Each row was made from one walk, in order. Every step used is in the known rows, and no mark comes twice. Write each row's walk.
Each row is shifted at random along 8 fixed directions that mean nothing.
Known rows:
j-h-w-m: [  -8   50   11  -66   40    6 -122  191 -148  -49   46  -93  233  105
 -354    8  164  300   50  -59  -32   36   60  159   60  -28  120  229
 -174 -291 -280  299 -132  140  329  -10 -114  -98  -86   21   47   13
   95 -198  102  226  -57]
w-f-m-r: [  97  285  216  136 -200 -290 -237  276  -18 -171 -129 -371 -305  -98
  -92  173  111 -113 -253    1  220 -178  111   67 -218  101  -85   83
   57   72   13 -258  -31  317  -85   73   55  -84 -190   34 -139   80
 -133 -124 -307   80  202]
t-m-f-r-j-h-w-n: [ 170  161  185  -57  -44  307  102   60 -122   77 -159  -13  172  -84
 -374 -255  -97  312  -67  -18   33  -68 -113  -46  -59  -60   70   56
 -251  -39  -34  173 -265 -131  248   81   49  -80  -82  244   20  -36
 -331  -84  -20 -152   -5]
j-h-w-m-r-k-t: [ -20  117   49   92 -191   18 -167 -143 -137 -123  -49 -165   16 -102
 -239  -24  126   50 -140  -38 -144  -75   -4   73 -222    5 -149   56
   -8  109 -161  -42 -123  253  -20   40   48 -108  -34   29   24   47
 -166  -79  -44 -104  165]
k-w-t-n-h-j-r-m: [ 291 -156  416 -130 -146    4  223  256 -200  -75   69  294  112   20
 -445  128  -20  252 -145 -408   87   -1 -117   69   15 -110   83  -50
 -289  -39 -158  311 -126  187  431  -37  282   96 -140  107   75   71
   24  -29   10 -117 -432]
k-w-m-f-r-j: [ 350  -64  308  220  118   60 -117  182   52 -139 -219 -170  -35 -280
 -208   77 -132  131 -320 -107  233 -242  -92 -187 -226  -21  -71   83
   51  163  113   17 -209  400  215   37   31  -46 -233   77   12   21
 -202  -53 -363  -86 -129]
w-m-r-k-t-n: [ 348 -134  228   26   79   19  311   10  -46 -148  279  353  324   70
 -298   18 -349  253   32 -151 -115   30  -89 -205   96 -110   92  104
 -150  -15 -205  287 -249  297  605 -125  268  181  -93  -31   46  -20
   -3  121 -296 -218 -663]
n-h-w-m-f-r-j: [ 192  409  363    9 -422 -265 -260  187 -265  -54 -306 -327 -179  -13
 -159   62  372 -129  -41  106   46 -253   14  116 -196    5 -133   21
   79  146  -12 -274  -70  205 -170  124  -55 -404 -118  239   40  -45
 -230 -280 -125  -15  420]
h-j-r-k-w-m: [ -31  189  205 -234 -265  -47   54   22 -274  -62  146  108  -35  198
  -28  -61  195 -119  176 -137 -222  -60 -132  179  129 -147   61 -151
  115 -216 -209  -51   77 -156  -41   94  119 -116  398   35   33  -55
  105  -43  249   30  -27]
t-h-w-f: [-290   96 -247  -93  147  234 -256 -111   54  -85  -91 -199   85  -78
 -270 -218  227  162 -124   84   11  137  208  170 -102  144  -76  405
 -187  -44 -160  114    6   63  -82   47 -185  -76 -149  -34   92  107
 -114  -14   91   72  286]
t-m-r-w-f: [  33  198  144  -91 -130   80   -4   36   26  -27  -62 -121 -157 -117
 -145 -131  -60   11 -151  -99   90  -54  -82   45   31    9   33  -30
   50  -17   51 -150  -24  -92 -102   90   46   -9   57   60   49   40
 -157   39  -59 -116  -21]
t-k-w-m-f-r-j: [ 163  190  211 -142 -167   95   -3   84 -155  -91  -57  -11 -183  -37
  -30 -143  -86  -65   -1  -45  -31 -186 -147    1   86 -115   18 -146
  218  -70   -4 -171  -20  -83   14  175  126 -102  224   65   74  -17
  -26   81   11   16 -116]
j-h-w-n-k-t: [ 110 -109  195  -72 -210 -158 -159  259 -162  -54  -46   66 -191  -58
 -193  402  159  -50 -213 -242  174 -180  -13  138 -166   18  -36 -148
  -28   81  -59   94   23  332   82 -159  112   77 -134  -32   69  142
   75   25  -20  148   77]
r-m-f-w-n-k-t-h-j: [  47 -211  109  -71   61  284 -206  191   22  -60 -145  -15  -76 -352
 -342   55  -41  294 -433 -277  207 -183  -71  169 -142   35  -24  -29
  -10   52 -144  218  -38  286  225   32    0   75 -227  -26  208  173
   52   86  140  216  -94]
t-h-w-f-r: [ 398  175   91  -62   10  158   20  222 -130  -35 -216   31 -143  -76
 -169   -1 -296   41  -39   87  191 -235  -74 -218   -1  -27   72   25
  -10   41  227   10 -228   12  280 -175   79   17  -85  141   94   36
 -310  134 -398 -157  -73]
n-w-m-f: [ -29  121   96 -103   13  -58   -8  142  -43 -124  115    5   41  155
 -142  -73   43  107   42  -51  -59  -13    4  160  179  -44  210   36
  116 -266 -292   62  122    3   93  147  -15  -50  132  -30   48   -4
  182  -26  242  232 -216]
t-m-f-r-j-h-w-n-k: [ -64  150   74   14   31  356 -301 -205   64   14 -289  -50   69 -207
 -158 -181    8  -51 -144  161 -170 -280 -137  -27 -291   78 -137  120
  264  176 -114  -15   29  187 -238   55 -112 -205    2   39  153 -122
 -236   52    0 -102  319]
k-t-w-m-f-r-j-h: [ 296  185  213 -228  -14  123 -140  320 -258 -264 -133   12  -53  143
 -250  -93  -85  -84  213   81  -66 -225   14   43  255  -99  130  147
  296 -289 -107  -41   76  154  209  -43  100 -203  245 -175  118  -71
   75   97  -86  282 -348]
f-w-t-h-j-r-m: [  25   47  207 -135  -92  133   18  -37   -4 -161   -6  103   23   65
 -187  -64  -11  -92  -72  -49  -84  -15  -32   29  -69   95  -84  184
  -95  -41    1  -17   63   79 -103  -79   61  -16   66  -70   -7  -22
 -152  127   -6 -197 -112]
r-k-t-m-f-w-n: [  53  -11   82   67    1   80  -37  -73   26    8   46   19  103 -178
 -174   -4 -109  327 -145  -44  -22  -53  -80  -18  -53   -5   36  -42
 -101   86 -175  121 -163  223  291   68  -71  -32 -179   92  169   37
  -66    7  -84  -32 -121]
k-h-j-r-w-m-f: [ 166  205  308  -25 -154 -112  -90  270 -255 -201  -65  -97   55  136
 -370  -25  281   51   39  -91    6 -135   49  148  -19 -113   43  153
   44 -143 -210   38  -32  188  112   71  104 -217   68   30  -15  -25
    4 -169   -6  120  -43]
m-r-k-h-w-f: [ 107  119    8  -99   67  232   86  -20  -89 -152   -2   44  139   57
 -240 -216 -134  -22    5   63  -23 -104   25  -91   50  -31   41  164
  -12 -119   -9   81  -61  -64   49 -174   10  118  201  -67   -2   33
 -212  214  -74  -78 -112]
h-j-r-k-t-w: [ 292 -111   -4  166   69  349 -494 -136 -166   42 -585 -131 -239 -610
 -184   11  -27  206 -172    0   46 -275 -160 -191 -315  -93 -327  -44
  269  545  205  -77 -372  378  170  149  160 -372 -277  174  383   29
 -239 -121 -348 -166  286]
w-t-k-h-j-r-m: [  87   38  247 -115 -268 -100 -125  213 -246 -149   43   56 -118   41
 -289  152  226  -17  -74 -299  -60 -116  -41  251  -88 -116  -78    3
   78   -1 -276   55   23  326  134    4  217 -137  -39  -35  126   51
  178 -101   20   64  -71]
f-m-r-w-t-n-k-h: [  -8  127   94 -228 -216  -31    3   38 -190 -201   61   -8  132   68
 -293 -140   82  -20   10   66  -86   18  143   88  113   71  -88  146
 -214 -150 -160   -3  -51  119   45   -2    8   91   66  -84  -48   77
  -72  184  -31  117 -115]
n-k-w-t-h-j-r-m-f: [ 366  -17  278  132  206  430 -180  -86  -21 -212 -375   87  -14 -243
 -276 -158 -290  -31  -75   61  -79 -331 -156 -286 -186 -108 -161  163
  405  271  126  -55 -112  283   -1  -24  224 -195   58  -44  173  -92
 -283  161 -311 -267 -161]
t-w-n-h-j-r: [-211   80   33 -281  -99  162  -46   29 -161  -46  -86  125    5  127
 -231 -187  285  -57   -3 -117  -78   31   -9  243  -57   38    2  111
  -67 -141 -201  130  201 -110 -192  100  111  -36  133   16   37   -2
    8   22  343   49  175]
k-h-w-f-r-j: [ 326  166  181 -156   35  110 -429  449 -147 -160 -397 -189 -348 -194
 -106  141   20 -320  -48   92  245 -488   -2    3   22   -9  -52   61
  438    3  164 -193   87  336    2 -284  -72 -173   75 -182  187   18
 -100  118 -377  306  115]
f-m-r-h: [  33  282   67  161 -184   13  -40 -144  -50   10  -41 -145  213  -12
  -97 -164  -51   62   70  181 -259 -165  -90   -3  -83  -12   35   13
  169   27 -156  -67  -51  137  -23  -10 -193 -204   17   69   92 -139
 -165  -70 -120 -146   67]
m-f-r-j-h-w-n: [-106   71  100 -159   50  172  117   20   97 -133  104  152  210  198
 -207 -111   19  -98 -108    1   -7  -38   28   57  -67  169  118  247
 -157 -226 -128  173  216   -8 -124 -183  -80  171  149 -152 -119  -36
 -141  218  160  -21  -71]
h-w-m-f: [-183  336   79 -104 -167  -65  -67    7  -70 -137   40 -187  -77  128
 -107 -168  249  -56   -1   82  -23   73  147  174   42   79  -28  135
 -116 -177 -119 -181   51 -161 -231  169    1  -94  157   24 -146   41
 -121  -48  162   71  208]
k-t-h-w-f-r: [ 302   45  -18   19  136  133  -43  115 -108 -182 -124   33    2  -96
 -276   19 -213  173 -115   82  116 -102   82 -178  -56   33    9  209
 -168   81    7  144 -230  315  436 -156   48   39 -240   50  114  108
 -250  121 -411  -94 -155]
w-f-m-r-h-j: [ 304  123  259    4   36  -95   55  258 -124 -261  -26 -144  310  141
 -404  -54   70  161  -28   82  102    4  245  -66  -36   49   -4  506
 -343 -125  -93  161 -223  257  330 -113   10  -37 -187    4 -150   28
 -175 -115 -206   32 -207]
t-n-w-f-m-r-k: [-202  365  -36 -231 -217   -6 -335   13  -46  -88 -126 -313 -238 -158
  -60 -154  199 -150 -100  156  -40  -84  124  221   13  150 -111   71
  116  -36 -153 -325   85   21 -264  205  -38 -126   85  -56    5   79
  -50   31   91  272  302]
j-h-w-m-f: [ 364  -12  347  256   70 -101   -6  250    6 -185  -91  -93  191   44
 -439  177  -25  236 -187  -55  242  -78   78 -187 -253   27   -4  348
 -245   14   89  202 -305  341  280  -94  106   -6 -300   90 -173   14
 -213 -136 -343 -164 -156]
f-r-h-w-t-n: [ -39   27   27 -130 -153  -28 -155   98   40  -48   -8   -8 -116 -160
 -241  174  118   34 -306 -114  181  -18   49  124 -159  218  -97  130
 -277  123  -37   49  -16  338   70 -190  -47  104 -326  -37  116  157
 -161  109 -197  -66  122]
t-m-r-j-h-w-n-k: [ -43  219  172 -143 -296 -243 -506  240 -260  -74 -298 -295 -128  -73
 -325  133  566  -79  -66    1   34 -181   75  269 -229   76 -192  185
   83   59 -213  -65   11  392 -133  121   25 -318 -146   35   93   22
   60 -292   33  300  449]
t-k-h-w-m-f: [ 250   69  293  292 -147  -68  -85   31  -59  -91  -85  -41   56  -67
 -302  129   26  167 -176  -77   86 -184  -89 -123 -342  -55 -113   77
    8  207   49   65 -283  334  110   -7   87 -110 -221  187   32  -11
 -199  -84 -359 -331   76]
m-r-j-h-w-f: [  36  186  204 -234 -239  -12  193  117 -162  -35  122  147   25  313
 -179  -47   91  -69   66 -159  -37  -57  -84  184   77  -58  244  -31
   22 -246 -131   87  194 -228  -70  -62   50   -4  266   28   26  -41
   18   17  320  -41 -113]
t-h-j-r-w: [  98  141  193 -235 -387   39   77   42 -249  126  -66  245 -130  105
  -64    9  103  -84  137 -172 -121 -182 -294  153   44 -122  143 -317
  240  -26    8  -28  124 -223  -92    8  113 -173  275  130  231 -108
   51    1  241 -156    9]
m-f-r-h-w-n: [ -41  235  214   -5 -454 -498   98  167 -109   -9  250   56  110  254
 -223  305  392   68 -153 -155   65  -47   16  247 -204  137  164  -11
 -316  -26 -310  159   86  291   76 -146 -136   22 -220  137   25   45
   -4 -132   27  -87  147]

Which walk is each row?
[  53   55  165 -161  -49  197  -47   -4 -109  -90 -131  110   14  -20
 -235 -100  107 -107   31  -46  -38  -56  -30   22  -58   11  -85  134
  -29   47   29   -3   26   73  -82 -130  106  -71   89  -68   75  -26
 -221  106 -110 -141   61]
k-t-h-j-r-w-n
[ 225   77  407 -124 -182  -26 -211  243 -163 -103 -145   98  -52   -3
 -245  173  170 -220   12 -116   -1 -313 -133   51  -96  -52  -91   34
  270   10  -26  -20   17  323  -42 -151  122 -139   96  -64   97  -89
    0   31 -217   -5   21]
t-n-k-h-j-r-w-m
[ 256   48  309  -63 -237   54   43   31 -225 -108  -59  121   -4   16
 -234    9  -17    7  -16 -100  -62 -113  -97  -51  -93  -81 -131    3
  -92   68   41   -2 -173  112  110  -32  182  -89   17  101   42   -6
 -157   37 -140 -235 -109]
f-w-t-k-h-j-r-m
[ 168  -65  334  160 -117  -45  230 -103  -53 -304   32   61  254   73
 -467  -67   79  178 -295 -135  -17  164  193  -87 -351   51 -218  338
 -495  190 -125  134 -227  251   97  186  379   75 -254  122 -287   96
 -217  -55  -36 -359 -203]
n-k-t-h-j-r-m-f
[ 221  262  434 -265 -344 -236  247  146 -249 -259  120  190  -84  374
 -216  -26  127 -125  156  -56  -34   97   80   38  162  -21   30  128
 -213 -133  -22 -149   21 -122    9   86  366  -85  210   46 -128  -13
  -77   15   40 -177 -298]
h-j-r-w-t-m-f
[ 186   35  244  123 -220  -50 -119 -208 -174  -74 -236   44  142  -83
 -254    9  239    0  -54   37 -101 -122  -66 -101 -390   28 -266  162
  -35  420   33    5 -175  366  -80  -31   70 -228 -196  175  153  -69
 -325  -88 -242 -421  269]
m-r-w-n-k-t-h-j
[ 284  184  330  -62   24  359   38   -1 -182 -177 -276   99   69  -45
 -345 -333 -144    4   91   96  -89 -129  -17 -143   52  -97  -69  142
   58   39   35  -76 -111  -33   17   47  260 -170  162   33   26  -72
 -349  112 -159 -183 -146]
k-t-w-n-h-j-r-m-f
[ 183   40  221  -77   95  222  143  161  -80 -248  -97 -178  223   62
 -388 -287 -104  109  -79   17  122   67  173  -92   35    7    6  353
 -336 -268   94   84 -162 -105  105   50   95  105   87  -37 -299   51
 -253   54  -24   44 -275]
k-w-f-m-r-j-h
[ 350   38  541  -24  -70 -141   63  428 -122 -275  -53  166   20  150
 -360  194   46 -117  -89 -177  170 -243   -9  -14  -45  -28   97  101
   58 -110  -57   87  100  311  109 -168  255   45   81 -101  -96  -11
   -1   66 -158   40 -333]
k-w-n-h-j-r-m-f
[ 152  -90  102 -101  -20  204   60  195 -121  116 -119   -5   78 -172
 -369  -29  -55  376 -315 -255  183 -136 -114   57 -135  -73  116  -95
 -227  -18 -146  342 -209  -27  331  125   50  100 -222  226   60  117
  -49  -80  276  140  -33]
m-f-r-j-h-w-n-k
[ 161   79  339  -86 -121  -96 -124  174 -203 -238 -114  -82   30   93
 -250   59  241 -177   -2  -35    7 -107   63    2 -105  -16 -162  222
  -37  -68    8  -38  -68  210  -73  -52  133  -80  103  -30 -124    4
  -88  -45 -124    3   39]
n-h-j-r-k-w-m
[ 121  -43  153  -54  162  294  296  116   11 -267  115    7  238   58
 -486 -259 -227  204 -248 -156  134   92  122 -117   -3   -9   13  295
 -442 -280  -15  234 -242 -129  215    0  247  362   77  -53 -354  151
 -226  194   14  -67 -388]
j-r-k-h-w-m-f
[ 150  -92   37 -312  181  453  130   -3 -208 -165  -83  348  146   84
 -261 -301 -207    1  122   41 -115  -38   -9 -120  132  -70  -21  165
 -114 -150  -40  218  -33 -128  198  -63  239  130  235  -66   10    3
 -135  321   93   12 -296]
f-w-t-n-k-h-j-r
[ 130 -116   -9 -264  200  253  129   31 -217  -93  -29  166  453  111
 -480 -281   31  341  110  -23  -96  156  106  -64  101  -59   24  419
 -398 -188 -219  446 -255  -21  430   47  130   34  -59   42   26   23
   -1  -26  180   82 -280]
t-w-n-h-j-r-k
[ 172  -53   71 -190  221  305   41  142    0 -113 -184  -80  219 -144
 -438 -225  -58  237 -231   30  231   98  208  -99  -16  118  -81  443
 -524  -41   27  234 -252   66  288  -20    1  133 -297   58  -80  137
 -304   66 -104   33 -116]
t-n-h-w-f-r-j
